Below are the code and all the weights of a small trained network. Each question names an input and a target symbol and asks about switching units off, where a switched-off unit gives its printed mean instead of its output.

import numpy as np


def w(rows, s, z=0):
    codes = np.array(rows[::2]) - 128.0
    scale = np.full(codes.shape[1], s)
    scale[-1] = z or s
    return codes * scale


def norm(h):
    return h / np.sqrt((h * h).mean(-1, keepdims=True) + 1e-5)


def f(y):
    return y / 2 * (1 + np.tanh(0.7978845608 * (y + 0.044715 * y**3)))


def softmax(a):
    e = np.exp(a - a.max(-1, keepdims=True))
    return e / e.sum(-1, keepdims=True)


def log_softmax(a):
    a = a - a.max(-1, keepdims=True)
    return a - np.log(np.exp(a).sum(-1, keepdims=True))


def net(x, mask):
    ids = ['ΔΘΛΠγξψ'.index(c) for c in x.split()]
    T = len(ids)
    res = E[ids] + P[:T]
    u = 0
    for l in range(2):
        r = norm(res)
        for j in range(2):
            rows = slice(3 * j, 3 * j + 3)
            q, k, v = (r @ M[l][rows].T for M in (Q, K, V))
            z = softmax(np.where(np.tri(T) > 0, q @ k.T / 3**0.5, -1e9)) @ v
            o = O[l][rows]
            res = res + np.where(mask[u + j], z, o[:, -1]) @ o[:, :-1]
        u += 2
        y = f(norm(res) @ A[l][:, :-1].T + A[l][:, -1])
        res = res + np.where(mask[u : u + 4], y, B[l][:, -1]) @ B[l][:, :-1]
        u += 4
    return log_softmax(norm(res)[-1] @ U[:, :-1].T + U[:, -1])


Q, K, V, O, A, B = {}, {}, {}, {}, {}, {}
E = w([
[149,100,63,84,111,103,109,116,94,77],'Δ',
[147,166,215,128,116,166,174,50,93,143],'Θ',
[125,127,83,92,95,65,179,98,117,210],'Λ',
[173,88,132,140,95,131,36,96,106,173],'Π',
[215,151,130,138,113,200,133,167,112,97],'γ',
[154,59,170,108,151,117,105,253,134,157],'ξ',
[96,118,128,185,125,64,143,122,102,114],'ψ',
],0.028)
P = w([
[111,100,175,82,36,101,171,129,241,100],'0',
[135,118,140,90,59,113,168,116,122,88],'1',
[191,204,144,118,109,76,147,109,138,103],'2',
[180,157,145,132,134,70,146,128,71,118],'3',
[155,194,130,193,87,117,100,198,45,151],'4',
[176,120,137,204,142,132,118,165,37,120],'5',
[190,52,123,253,154,169,171,124,78,107],'6',
],0.012)
Q[0] = w([
[136,41,150,176,99,107,193,124,61,121],'L0H0',
[190,54,115,139,159,145,159,78,197,133],'L0H0',
[50,134,96,100,227,143,131,104,132,98],'L0H0',
[5,234,92,56,224,173,37,50,253,91],'L0H1',
[180,110,128,156,146,105,136,167,65,122],'L0H1',
[182,106,135,149,96,136,93,88,127,149],'L0H1',
],0.021)
K[0] = w([
[113,112,105,193,173,165,134,144,51,193],'L0H0',
[69,102,97,137,64,194,149,161,137,124],'L0H0',
[112,122,124,41,109,160,148,60,147,138],'L0H0',
[148,142,63,4,107,115,170,179,167,108],'L0H1',
[109,135,136,151,150,103,117,98,94,169],'L0H1',
[136,128,129,137,142,140,125,102,137,141],'L0H1',
],0.025)
V[0] = w([
[101,151,189,5,86,127,217,135,162,121],'L0H0',
[93,81,190,145,64,45,89,137,187,103],'L0H0',
[95,158,12,157,159,73,185,191,127,112],'L0H0',
[163,99,67,177,121,104,168,179,120,135],'L0H1',
[65,131,148,173,130,94,93,71,144,146],'L0H1',
[169,83,100,54,117,135,47,93,110,159],'L0H1',
],0.02)
O[0] = w([
[81,235,150,50,2,91,183,167,148,104,70],'L0H0',
[248,144,207,154,79,42,126,147,185,81,248],'L0H0',
[68,96,129,170,249,104,237,125,164,57,149],'L0H0',
[80,187,120,129,222,31,111,77,30,146,162],'L0H1',
[155,114,40,159,68,182,168,191,137,173,165],'L0H1',
[245,45,128,80,172,129,144,37,114,172,125],'L0H1',
],0.0094,0.015)
A[0] = w([
[128,152,143,141,157,190,201,220,141,251,254],'L0N0',
[105,140,65,54,80,191,91,75,68,110,49],'L0N1',
[30,119,17,94,143,45,51,161,110,9,109],'L0N2',
[108,44,92,76,121,183,83,246,179,105,179],'L0N3',
],0.017,0.00077)
B[0] = w([
[188,167,143,158,138,81,253,156,94,184,162],'L0N0',
[195,135,155,144,150,181,80,227,46,64,183],'L0N1',
[211,112,46,154,141,210,235,146,58,77,252],'L0N2',
[117,104,227,103,85,149,180,74,172,111,169],'L0N3',
],0.014,0.011)
Q[1] = w([
[124,172,177,164,171,69,88,150,177,95],'L1H0',
[129,135,163,130,86,137,156,118,155,114],'L1H0',
[62,151,99,112,131,163,95,114,170,159],'L1H0',
[252,65,183,89,145,151,128,86,99,124],'L1H1',
[99,133,142,92,156,200,83,150,126,202],'L1H1',
[158,123,185,67,79,147,144,109,137,160],'L1H1',
],0.026)
K[1] = w([
[139,186,150,202,85,114,74,73,107,34],'L1H0',
[159,154,136,175,103,132,174,63,172,166],'L1H0',
[200,201,53,9,69,138,98,127,144,102],'L1H0',
[250,104,168,198,112,228,92,35,163,207],'L1H1',
[131,66,25,63,119,141,90,141,95,128],'L1H1',
[110,122,130,73,51,190,85,51,131,167],'L1H1',
],0.02)
V[1] = w([
[80,144,186,205,174,159,85,59,180,3],'L1H0',
[116,132,36,118,109,132,59,59,130,95],'L1H0',
[75,86,33,196,119,40,137,111,161,162],'L1H0',
[91,147,153,161,172,127,154,33,37,115],'L1H1',
[217,78,118,155,53,137,182,151,69,182],'L1H1',
[93,140,152,90,90,71,176,218,123,100],'L1H1',
],0.02)
O[1] = w([
[153,114,174,50,104,151,127,148,10,69,126],'L1H0',
[124,85,71,34,158,125,165,125,102,122,45],'L1H0',
[161,127,62,132,145,89,191,209,160,71,95],'L1H0',
[116,175,186,90,69,105,144,133,159,145,112],'L1H1',
[52,56,109,196,119,146,130,75,174,64,249],'L1H1',
[98,131,137,107,208,175,200,148,91,115,159],'L1H1',
],0.013,0.021)
A[1] = w([
[51,172,142,130,158,82,166,129,111,253,29],'L1N0',
[98,134,208,47,191,136,50,229,167,122,3],'L1N1',
[157,182,69,147,100,140,113,210,42,71,207],'L1N2',
[126,48,207,147,171,132,47,179,181,161,196],'L1N3',
],0.024,0.0017)
B[1] = w([
[29,121,137,102,166,85,171,50,205,213,141],'L1N0',
[65,155,101,221,38,247,112,99,116,169,151],'L1N1',
[124,104,167,249,116,112,164,139,196,124,249],'L1N2',
[191,166,150,194,185,128,189,34,76,165,215],'L1N3',
],0.016,0.019)
U = w([
[209,80,100,110,121,84,63,116,162,205,11],'Δ',
[85,123,126,2,142,86,140,107,139,148,124],'Θ',
[187,131,160,105,168,70,134,163,90,78,123],'Λ',
[92,147,107,140,184,178,112,106,59,190,166],'Π',
[144,178,209,143,63,103,144,90,183,173,253],'γ',
[95,135,151,71,44,155,51,175,104,130,55],'ξ',
[71,131,79,134,153,98,142,209,181,152,76],'ψ',
],0.0078,0.0029)

Each question gives the input, a string of symbols that net reads in full, and the target symbol t.
The units are the heads (3 rows each of Q, K, V and O) and the neurons (one row each of A and B). Each row of codes is followed by its name. A weight is (code - 128) times the scale printed after its matrix; where a second scale follows, it is the last column's (O, A, B and U).
mask holds one flag per unit, layer by layer, with each layer's heads first. A switched-off unit (its flag False) gives its mean, the last column of its rows in O or B, instead of its output. The means were averaged over made-up inputs and are rounded, as every weight is.
A unit's drop is (log p(t) with every unit on - log p(t) with that unit switched off) / (log p(t) with every unit on - log p(t) with every unit switched off).
The circuit of an input: a set's keep is (log p(t) with only the set's units on - log p(t) with every unit switched off) / (log p(t) with every unit on - log p(t) with every unit switched off). Starting from all 12 units, units are removed one at a time, each time the one whose removal leaves the highest keep (on an exact tie, the one counted first), for as long as the keep stays at least 0.8.
units of the circuit, in order: the units of the circuit, biggest drop first
unit that matters most: the unit with the biggest drop
k most important neurons of layer l: the k neurons of layer l with the biggest drops, biggest first
heads that matter: for each layer, one digit per head in row order, 1 if its drop is at least 0.15 and else 0, layers parted by /
drop of u: that unit's drop, to one decimal
input Π Δ Π Π Λ ξ, target Δ: heads that matter => 01 / 01
input γ Θ γ Θ, target Π: heads that matter => 10 / 11
input Δ ξ Λ Δ ψ ψ Λ, target ψ: units of the circuit, in order => (L0H1; L1N3)
input Δ Θ γ Δ Δ Π, target Δ: units of the circuit, in order => (L1H1; L0H0)
input ψ Λ Θ ξ Δ Π γ, target Δ: heads that matter => 11 / 01
input Δ Θ Π ξ Θ ψ Θ, target Λ: heads that matter => 10 / 10
input Λ Δ ψ Δ Δ, target ψ: heads that matter => 01 / 00
input Π ξ ψ Δ ψ, target ψ: units of the circuit, in order => (L0H1; L1H0)
input Δ Λ ξ, target Π: units of the circuit, in order => (L1H1; L1N2)
input ψ γ Λ Π Δ Θ Π, target Δ: unit that matters most => L0H0
input Δ γ Δ, target Π: heads that matter => 11 / 10
input ξ Δ Π Δ Λ, target Δ: units of the circuit, in order => (L0H0; L0H1)
input Δ ψ Θ Π ξ Λ, target Δ: heads that matter => 01 / 00
input γ Λ Δ γ, target Π: heads that matter => 10 / 10
input Δ ψ ξ, target ψ: units of the circuit, in order => (L0H1; L1H1)
input ψ Λ ψ ψ Λ, target Λ: units of the circuit, in order => (L0H0; L1H0)
input Λ ψ Δ γ ψ Λ, target ψ: heads that matter => 01 / 00
input ψ ξ Π γ Δ, target Δ: units of the circuit, in order => (L0H1; L0H0)
input Λ Δ Δ Δ Π Δ, target Δ: unit that matters most => L1H1
input γ ξ Λ ξ, target Π: unit that matters most => L0H1
input ψ ψ ξ, target ψ: 2 most important neurons of layer 0 => (L0N2; L0N1)
input Δ γ Δ γ, target Π: drop of L1H0 => 0.8
input Λ ψ Δ Λ Λ Δ, target ψ: drop of L1N1 => 0.0
input Δ ξ ψ Λ Π γ, target Δ: drop of L0H0 => 0.2
input Δ ξ ψ γ, target ψ: 2 most important neurons of layer 1 => (L1N3; L1N2)
